Below is a small trained network, with its code and all its weights. Each question gives an input and a target symbol and asks what happens when units are switched off, that is, made to give their printed mean instead of their output.

import numpy as np


def w(rows, s, z=0):
    codes = np.array(rows[::2]) - 128.0
    scale = np.full(codes.shape[1], s)
    scale[-1] = z or s
    return codes * scale


def f(y):
    return np.maximum(y, 0)


def softmax(a):
    e = np.exp(a - a.max(-1, keepdims=True))
    return e / e.sum(-1, keepdims=True)


def log_softmax(a):
    a = a - a.max(-1, keepdims=True)
    return a - np.log(np.exp(a).sum(-1, keepdims=True))


def net(x, mask):
    ids = ['αβεθμπσφ'.index(c) for c in x.split()]
    T = len(ids)
    res = E[ids] + P[:T]
    u = 0
    for l in range(2):
        q, k, v = (res @ M[l].T for M in (Q, K, V))
        z = softmax(np.where(np.tri(T) > 0, q @ k.T / 2**0.5, -1e9)) @ v
        res = res + np.where(mask[u], z, O[l][:, -1]) @ O[l][:, :-1]
        u += 1
        y = f(res @ A[l][:, :-1].T + A[l][:, -1])
        res = res + np.where(mask[u : u + 12], y, B[l][:, -1]) @ B[l][:, :-1]
        u += 12
    return log_softmax(res[-1] @ U[:, :-1].T + U[:, -1])


Q, K, V, O, A, B = {}, {}, {}, {}, {}, {}
E = w([
[127,97,43,101],'α',
[104,69,106,164],'β',
[83,91,94,158],'ε',
[107,76,87,149],'θ',
[135,155,22,88],'μ',
[148,185,253,134],'π',
[182,204,134,51],'σ',
[136,89,129,94],'φ',
],0.013)
P = w([
[158,126,137,128],'0',
[103,191,178,163],'1',
[112,112,128,85],'2',
[3,98,171,68],'3',
[131,160,115,182],'4',
[130,121,133,94],'5',
[207,79,162,187],'6',
[129,164,73,167],'7',
[126,116,124,83],'8',
],0.02)
Q[0] = w([
[254,65,122,141],'L0H0',
[64,156,97,125],'L0H0',
],0.0091)
K[0] = w([
[2,166,134,95],'L0H0',
[112,192,74,192],'L0H0',
],0.0096)
V[0] = w([
[54,191,38,45],'L0H0',
[181,1,96,8],'L0H0',
],0.0083)
O[0] = w([
[67,114,48,84,254],'L0H0',
[171,82,130,9,194],'L0H0',
],0.011,0.0041)
A[0] = w([
[206,226,147,96,165],'L0N0',
[180,245,110,87,139],'L0N1',
[105,135,91,46,153],'L0N2',
[254,101,132,172,140],'L0N3',
[94,205,165,154,3],'L0N4',
[103,153,211,103,97],'L0N5',
[29,197,164,79,66],'L0N6',
[25,139,154,75,119],'L0N7',
[114,41,133,96,177],'L0N8',
[132,152,118,199,127],'L0N9',
[29,145,126,90,81],'L0N10',
[35,168,79,117,113],'L0N11',
],0.0098,0.0056)
B[0] = w([
[58,97,103,128,161],'L0N0',
[64,83,68,180,170],'L0N1',
[85,38,148,102,247],'L0N2',
[188,114,17,172,151],'L0N3',
[200,99,78,26,137],'L0N4',
[121,140,33,182,146],'L0N5',
[100,113,194,165,165],'L0N6',
[255,97,116,200,193],'L0N7',
[131,166,164,59,221],'L0N8',
[97,89,98,35,152],'L0N9',
[177,62,79,128,180],'L0N10',
[122,108,137,209,203],'L0N11',
],0.0074,0.011)
Q[1] = w([
[254,55,90,194],'L1H0',
[239,170,197,135],'L1H0',
],0.0071)
K[1] = w([
[254,211,17,89],'L1H0',
[228,144,164,134],'L1H0',
],0.0093)
V[1] = w([
[250,108,108,162],'L1H0',
[104,189,157,79],'L1H0',
],0.015)
O[1] = w([
[255,100,105,131,112],'L1H0',
[179,35,161,22,8],'L1H0',
],0.0078,0.012)
A[1] = w([
[77,102,193,27,118],'L1N0',
[126,102,81,141,97],'L1N1',
[52,178,139,117,90],'L1N2',
[92,79,194,60,158],'L1N3',
[108,65,138,138,183],'L1N4',
[166,62,189,108,179],'L1N5',
[61,163,96,185,83],'L1N6',
[50,255,242,169,152],'L1N7',
[144,203,144,85,116],'L1N8',
[193,126,120,167,2],'L1N9',
[196,247,95,183,104],'L1N10',
[89,85,212,181,142],'L1N11',
],0.009,0.011)
B[1] = w([
[134,141,254,178,181],'L1N0',
[139,102,196,137,188],'L1N1',
[201,104,235,183,186],'L1N2',
[135,168,201,87,199],'L1N3',
[104,159,109,143,250],'L1N4',
[160,162,67,78,190],'L1N5',
[148,108,97,53,255],'L1N6',
[183,157,94,166,194],'L1N7',
[178,101,123,161,128],'L1N8',
[143,64,218,106,149],'L1N9',
[57,126,156,123,193],'L1N10',
[76,174,141,117,177],'L1N11',
],0.011,0.0097)
U = w([
[187,118,167,134,109],'α',
[196,204,127,76,56],'β',
[205,83,220,194,70],'ε',
[135,87,239,239,47],'θ',
[43,107,112,158,174],'μ',
[166,254,154,212,255],'π',
[42,131,254,172,54],'σ',
[148,228,199,48,140],'φ',
],0.0071,0.0065)

Each question gives the input, a string of symbols that net reads in full, and the target symbol t.
The units are the heads (2 rows each of Q, K, V and O) and the neurons (one row each of A and B). Each row of codes is followed by its name. A weight is (code - 128) times the scale printed after its matrix; where a second scale follows, it is the last column's (O, A, B and U).
mask holds one flag per unit, layer by layer, with each layer's heads first. A switched-off unit (its flag False) gives its mean, the last column of its rows in O or B, instead of its output. The means were averaged over made-up inputs and are rounded, as every weight is.
A unit's drop is (log p(t) with every unit on - log p(t) with that unit switched off) / (log p(t) with every unit on - log p(t) with every unit switched off).
The circuit of an input: a set's keep is (log p(t) with only the set's units on - log p(t) with every unit switched off) / (log p(t) with every unit on - log p(t) with every unit switched off). Starting from the 12 units with the biggest drops (on a tie, the unit counted first), units are removed one at a time, each time the one whose removal leaves the highest keep (on an exact tie, the one counted first), for as long as the keep stays at least 0.8.
units of the circuit, in order: the units of the circuit, biggest drop first
k most important neurons: the k neurons with the biggest drops, biggest first
top k neurons in layer l: the k neurons of layer l with the biggest drops, biggest first
input β μ α α α φ π, target φ: top 4 neurons in layer 0 => [L0N7, L0N10, L0N8, L0N11]
input π β β, target π: units of the circuit, in order => [L0H0, L0N2]
input μ ε α α σ θ, target σ: units of the circuit, in order => [L1H0, L0H0, L1N0]
input β β μ α θ σ ε, target φ: top 2 neurons in layer 0 => [L0N8, L0N7]
input α α π π, target φ: top 3 neurons in layer 0 => [L0N7, L0N6, L0N8]
input β β σ μ φ μ ε, target σ: 4 most important neurons => [L0N7, L0N8, L1N0, L0N3]
input α θ θ σ β β σ, target μ: 2 most important neurons => [L0N7, L0N3]
input μ θ β α σ α ε β α, target σ: top 4 neurons in layer 0 => [L0N2, L0N7, L0N3, L0N1]
input β α σ μ α α β, target σ: 3 most important neurons => [L0N7, L1N0, L0N8]
input β π μ α ε β θ, target φ: units of the circuit, in order => [L0H0, L0N7, L0N8, L1N3]
input β θ σ α, target ε: units of the circuit, in order => [L0N7, L1H0]
input α ε β φ α π π, target β: units of the circuit, in order => [L0H0, L1N5, L1H0]
input α σ μ ε, target φ: units of the circuit, in order => [L0H0, L0N8, L1N3]
input α σ σ, target σ: 2 most important neurons => [L0N0, L0N1]
input θ φ μ α θ α σ, target φ: units of the circuit, in order => [L0H0, L0N7, L0N8]
input α α α μ ε α θ, target σ: 3 most important neurons => [L0N8, L0N7, L1N0]
input φ α α μ, target β: top 4 neurons in layer 0 => [L0N7, L0N3, L0N10, L0N8]
input σ θ α σ φ π β, target μ: units of the circuit, in order => [L0H0]
input α μ α α α π β, target φ: top 3 neurons in layer 0 => [L0N8, L0N7, L0N1]
input α α β α, target φ: 3 most important neurons => [L0N7, L1N5, L0N8]
